Below is a small trained network, with its code and all its weights. Each question gives an input and a target symbol and asks what happens when units are switched off, that is, made to give their printed mean instead of their output.

import numpy as np


def w(rows, s, z=0):
    codes = np.array(rows[::2]) - 128.0
    scale = np.full(codes.shape[1], s)
    scale[-1] = z or s
    return codes * scale


def f(y):
    return y / 2 * (1 + np.tanh(0.7978845608 * (y + 0.044715 * y**3)))


def softmax(a):
    e = np.exp(a - a.max(-1, keepdims=True))
    return e / e.sum(-1, keepdims=True)


def log_softmax(a):
    a = a - a.max(-1, keepdims=True)
    return a - np.log(np.exp(a).sum(-1, keepdims=True))


def net(x, mask):
    ids = ['Σαβδεζξψ'.index(c) for c in x.split()]
    T = len(ids)
    res = E[ids] + P[:T]
    q, k, v = (res @ M[0].T for M in (Q, K, V))
    z = softmax(np.where(np.tri(T) > 0, q @ k.T / 2**0.5, -1e9)) @ v
    res = res + np.where(mask[0], z, O[0][:, -1]) @ O[0][:, :-1]
    y = f(res @ A[0][:, :-1].T + A[0][:, -1])
    res = res + np.where(mask[1:17], y, B[0][:, -1]) @ B[0][:, :-1]
    return log_softmax(res[-1] @ U[:, :-1].T + U[:, -1])


Q, K, V, O, A, B = {}, {}, {}, {}, {}, {}
E = w([
[111,157,210,87,66],'Σ',
[164,203,189,130,254],'α',
[176,129,192,213,123],'β',
[227,123,87,67,159],'δ',
[73,146,164,50,223],'ε',
[126,136,78,89,195],'ζ',
[247,154,158,91,247],'ξ',
[123,175,84,169,123],'ψ',
],0.019)
P = w([
[7,93,185,54,50],'0',
[109,178,238,47,29],'1',
[104,136,206,99,2],'2',
[156,218,248,92,30],'3',
[161,230,229,106,55],'4',
[29,46,184,161,12],'5',
],0.0036)
Q[0] = w([
[71,103,115,97,89],'h0',
[19,251,142,92,149],'h0',
],0.021)
K[0] = w([
[87,89,164,135,110],'h0',
[99,150,186,253,94],'h0',
],0.023)
V[0] = w([
[66,124,164,92,119],'h0',
[134,254,72,92,121],'h0',
],0.0094)
O[0] = w([
[78,224,86,105,204,51],'h0',
[1,34,57,171,181,254],'h0',
],0.0059,0.0038)
A[0] = w([
[24,124,115,122,171,3],'n0',
[86,83,131,167,148,57],'n1',
[119,213,86,121,63,135],'n2',
[78,184,147,152,126,161],'n3',
[125,170,182,99,124,80],'n4',
[183,147,8,49,71,134],'n5',
[62,114,50,61,155,174],'n6',
[104,139,10,203,206,177],'n7',
[146,75,110,36,197,107],'n8',
[87,223,22,235,92,93],'n9',
[95,201,136,153,61,179],'n10',
[139,198,58,86,110,157],'n11',
[95,155,121,119,79,108],'n12',
[101,140,192,29,95,128],'n13',
[121,148,99,117,78,109],'n14',
[205,107,107,188,69,137],'n15',
],0.011,0.0049)
B[0] = w([
[107,145,59,206,110,152],'n0',
[134,116,129,144,107,123],'n1',
[112,121,76,90,154,131],'n2',
[73,104,102,116,130,160],'n3',
[112,109,106,199,138,157],'n4',
[74,6,165,160,156,209],'n5',
[169,101,121,97,181,184],'n6',
[166,193,177,109,138,166],'n7',
[136,190,133,118,44,255],'n8',
[146,95,125,209,134,140],'n9',
[91,138,118,100,175,150],'n10',
[133,76,155,99,126,154],'n11',
[108,149,92,103,132,123],'n12',
[159,130,103,160,110,170],'n13',
[132,129,93,111,144,122],'n14',
[92,180,114,134,134,174],'n15',
],0.018,0.0092)
U = w([
[157,174,145,129,49,14],'Σ',
[178,113,39,181,113,106],'α',
[16,189,254,147,164,203],'β',
[201,126,126,59,198,154],'δ',
[190,82,120,245,204,2],'ε',
[56,120,175,189,94,102],'ζ',
[142,48,144,120,126,246],'ξ',
[31,131,103,90,159,83],'ψ',
],0.0062,0.0024)

Each question gives the input, a string of symbols that net reads in full, and the target symbol t.
The units are the heads (2 rows each of Q, K, V and O) and the neurons (one row each of A and B). Each row of codes is followed by its name. A weight is (code - 128) times the scale printed after its matrix; where a second scale follows, it is the last column's (O, A, B and U).
mask holds one flag per unit, heads first, then neurons. A switched-off unit (its flag False) gives its mean, the last column of its rows in O or B, instead of its output. The means were averaged over made-up inputs and are rounded, as every weight is.
A unit's drop is (log p(t) with every unit on - log p(t) with that unit switched off) / (log p(t) with every unit on - log p(t) with every unit switched off).
The circuit of an input: a set's keep is (log p(t) with only the set's units on - log p(t) with every unit switched off) / (log p(t) with every unit on - log p(t) with every unit switched off). Starting from the 12 units with the biggest drops (on a tie, the unit counted first), units are removed one at a time, each time the one whose removal leaves the highest keep (on an exact tie, the one counted first), for as long as the keep stays at least 0.8.
circuit, biggest first: the units of the circuit, biggest drop first
k most important neurons: the k neurons with the biggest drops, biggest first
drop when u is switched off: that unit's drop, to one decimal
input δ ε ξ δ ξ ε, target α: circuit, biggest first -> n0, n13, n5
input δ α β α ζ ε, target Σ: circuit, biggest first -> h0, n5, n13
input ψ δ α ζ δ ξ, target Σ: circuit, biggest first -> n8, n5
input α ξ β ζ, target ξ: 2 most important neurons -> n5, n11
input α β δ ξ ψ, target ψ: circuit, biggest first -> n2, n10
input α Σ ξ β, target β: most important neuron -> n15
input δ β ψ, target ψ: 3 most important neurons -> n2, n10, n15
input α ψ ψ β ε, target Σ: 3 most important neurons -> n5, n13, n8
input α δ α δ α ζ, target δ: circuit, biggest first -> n6, n7
input β δ δ α, target ε: drop when n8 is switched off -> 0.5
input ψ β δ ξ Σ, target α: drop when h0 is switched off -> 0.3
input β δ α, target ε: drop when n5 is switched off -> -0.1
